Below is a small trained network, with its code and all its weights. Each question gives an input and a target symbol and asks what happens when units are switched off, that is, made to give their printed mean instead of their output.

import numpy as np


def w(rows, s, z=0):
    codes = np.array(rows[::2]) - 128.0
    scale = np.full(codes.shape[1], s)
    scale[-1] = z or s
    return codes * scale


def norm(h):
    return h / np.sqrt((h * h).mean(-1, keepdims=True) + 1e-5)


def f(y):
    return np.maximum(y, 0)


def softmax(a):
    e = np.exp(a - a.max(-1, keepdims=True))
    return e / e.sum(-1, keepdims=True)


def log_softmax(a):
    a = a - a.max(-1, keepdims=True)
    return a - np.log(np.exp(a).sum(-1, keepdims=True))


def net(x, mask):
    ids = ['αεζημτφψω'.index(c) for c in x.split()]
    T = len(ids)
    res = E[ids] + P[:T]
    u = 0
    for l in range(2):
        r = norm(res)
        for j in range(2):
            rows = slice(2 * j, 2 * j + 2)
            q, k, v = (r @ M[l][rows].T for M in (Q, K, V))
            z = softmax(np.where(np.tri(T) > 0, q @ k.T / 2**0.5, -1e9)) @ v
            o = O[l][rows]
            res = res + np.where(mask[u + j], z, o[:, -1]) @ o[:, :-1]
        u += 2
        y = f(norm(res) @ A[l][:, :-1].T + A[l][:, -1])
        res = res + np.where(mask[u : u + 8], y, B[l][:, -1]) @ B[l][:, :-1]
        u += 8
    return log_softmax(norm(res)[-1] @ U[:, :-1].T + U[:, -1])


Q, K, V, O, A, B = {}, {}, {}, {}, {}, {}
E = w([
[147,136,173,137],'α',
[131,137,185,189],'ε',
[161,150,106,147],'ζ',
[71,137,156,5],'η',
[135,132,182,152],'μ',
[111,118,159,140],'τ',
[94,108,66,132],'φ',
[110,147,103,104],'ψ',
[108,136,107,109],'ω',
],0.02)
P = w([
[180,64,70,50],'0',
[181,71,47,110],'1',
[162,99,35,127],'2',
[132,110,40,142],'3',
[106,119,43,145],'4',
[80,130,47,150],'5',
[62,131,59,153],'6',
[39,142,66,153],'7',
[22,153,78,153],'8',
[4,152,96,157],'9',
],0.0048)
Q[0] = w([
[154,73,174,170],'L0H0',
[132,226,131,190],'L0H0',
[83,2,97,63],'L0H1',
[197,153,51,9],'L0H1',
],0.0062)
K[0] = w([
[113,93,138,179],'L0H0',
[182,160,90,160],'L0H0',
[99,115,201,61],'L0H1',
[214,154,2,44],'L0H1',
],0.009)
V[0] = w([
[26,50,85,85],'L0H0',
[63,86,227,154],'L0H0',
[84,127,114,1],'L0H1',
[36,109,146,196],'L0H1',
],0.0038)
O[0] = w([
[179,138,57,151,52],'L0H0',
[137,244,164,77,42],'L0H0',
[82,246,194,157,3],'L0H1',
[254,56,43,179,153],'L0H1',
],0.0055,0.0018)
A[0] = w([
[46,160,191,70,90],'L0N0',
[159,222,120,115,178],'L0N1',
[49,106,138,149,4],'L0N2',
[209,91,123,192,64],'L0N3',
[81,47,86,2,204],'L0N4',
[70,168,92,95,82],'L0N5',
[21,165,127,64,133],'L0N6',
[171,245,104,112,163],'L0N7',
],0.0072,0.0025)
B[0] = w([
[202,134,66,61,176],'L0N0',
[208,53,122,67,164],'L0N1',
[181,82,211,173,145],'L0N2',
[161,164,151,172,253],'L0N3',
[253,161,220,61,228],'L0N4',
[116,125,215,142,180],'L0N5',
[66,48,215,142,210],'L0N6',
[177,21,184,187,175],'L0N7',
],0.0048,0.0043)
Q[1] = w([
[161,36,1,143],'L1H0',
[31,103,110,91],'L1H0',
[114,214,99,203],'L1H1',
[113,103,153,129],'L1H1',
],0.0078)
K[1] = w([
[108,69,44,175],'L1H0',
[2,58,94,127],'L1H0',
[167,134,68,144],'L1H1',
[77,148,123,62],'L1H1',
],0.0084)
V[1] = w([
[156,143,219,3],'L1H0',
[94,154,45,163],'L1H0',
[65,142,158,102],'L1H1',
[104,61,182,113],'L1H1',
],0.0058)
O[1] = w([
[161,132,97,126,165],'L1H0',
[165,156,140,10,4],'L1H0',
[156,109,195,153,25],'L1H1',
[124,109,71,148,202],'L1H1',
],0.011,0.0026)
A[1] = w([
[154,140,107,135,37],'L1N0',
[145,138,163,148,167],'L1N1',
[128,41,143,135,195],'L1N2',
[182,121,144,151,246],'L1N3',
[91,148,87,192,150],'L1N4',
[77,132,134,96,212],'L1N5',
[159,137,105,94,113],'L1N6',
[5,207,116,152,133],'L1N7',
],0.011,0.0013)
B[1] = w([
[142,84,196,227,155],'L1N0',
[151,75,52,140,165],'L1N1',
[185,174,96,169,250],'L1N2',
[220,184,30,119,227],'L1N3',
[9,111,214,95,255],'L1N4',
[255,66,132,178,155],'L1N5',
[27,137,182,183,155],'L1N6',
[204,106,198,29,157],'L1N7',
],0.0057)
U = w([
[234,92,115,175,160],'α',
[16,108,134,197,144],'ε',
[7,124,229,145,142],'ζ',
[145,142,254,66,254],'η',
[105,158,148,112,59],'μ',
[122,195,212,125,85],'τ',
[55,133,44,64,126],'φ',
[107,110,122,90,80],'ψ',
[98,180,146,107,91],'ω',
],0.0086,0.0053)

Each question gives the input, a string of symbols that net reads in full, and the target symbol t.
The units are the heads (2 rows each of Q, K, V and O) and the neurons (one row each of A and B). Each row of codes is followed by its name. A weight is (code - 128) times the scale printed after its matrix; where a second scale follows, it is the last column's (O, A, B and U).
mask holds one flag per unit, layer by layer, with each layer's heads first. A switched-off unit (its flag False) gives its mean, the last column of its rows in O or B, instead of its output. The means were averaged over made-up inputs and are rounded, as every weight is.
A unit's drop is (log p(t) with every unit on - log p(t) with that unit switched off) / (log p(t) with every unit on - log p(t) with every unit switched off).
The circuit of an input: a set's keep is (log p(t) with only the set's units on - log p(t) with every unit switched off) / (log p(t) with every unit on - log p(t) with every unit switched off). Starting from the 12 units with the biggest drops (on a tie, the unit counted first), units are removed one at a time, each time the one whose removal leaves the highest keep (on an exact tie, the one counted first), for as long as the keep stays at least 0.8.
units of the circuit, in order: the units of the circuit, biggest drop first
most important unit: the unit with the biggest drop
k most important neurons: the k neurons with the biggest drops, biggest first
k most important neurons of layer l: the k neurons of layer l with the biggest drops, biggest first
which heads matter: for each layer, one digit per head in row order, 1 if its drop is at least 0.15 and else 0, layers parted by /
drop when u is switched off: that unit's drop, to one decimal
input μ α ε ζ α ε φ, target α: 2 most important neurons	L1N4, L1N5
input μ ζ α ψ ε η ζ α τ φ, target α: units of the circuit, in order	L1H0, L1N5, L0N4
input ε τ ε ε ε η ζ ε ζ ζ, target ζ: which heads matter	01 / 11
input τ ψ ζ ζ τ ζ, target ζ: most important unit	L0H0
input φ ε ζ α ζ φ τ α ζ ω, target α: 3 most important neurons	L0N6, L1N4, L0N4
input ε ε ψ ε μ η τ, target α: which heads matter	01 / 00
input ψ ω ω, target ε: 2 most important neurons	L1N4, L0N6
input η ψ α ζ ζ α, target ε: 2 most important neurons	L0N4, L0N7
input ε ζ ζ α φ ε ζ μ φ α, target ε: 3 most important neurons	L0N4, L0N7, L1N4
input ω ζ ε η τ ζ ζ μ ε ψ, target α: 4 most important neurons of layer 0	L0N6, L0N4, L0N0, L0N1
input τ μ η ε ζ ε ζ ω, target α: 4 most important neurons of layer 0	L0N4, L0N6, L0N0, L0N2
input τ μ ζ τ ζ ζ ζ, target η: 2 most important neurons of layer 0	L0N4, L0N0
input α η μ η ζ μ τ ζ τ ψ, target α: 2 most important neurons of layer 1	L1N2, L1N4
input ω η ζ μ τ φ φ, target η: most important unit	L0H1
input ω ζ φ η η ω ζ ζ ζ ζ, target η: 2 most important neurons	L1N7, L0N4
input α ε η ω μ ω ζ φ, target η: 2 most important neurons of layer 1	L1N7, L1N3
input ζ ω ζ ζ ζ τ, target α: drop when L1H0 is switched off	0.5
input τ α ζ ζ, target ε: drop when L1N0 is switched off	0.1
input ζ ε ζ, target ε: drop when L1H0 is switched off	0.1
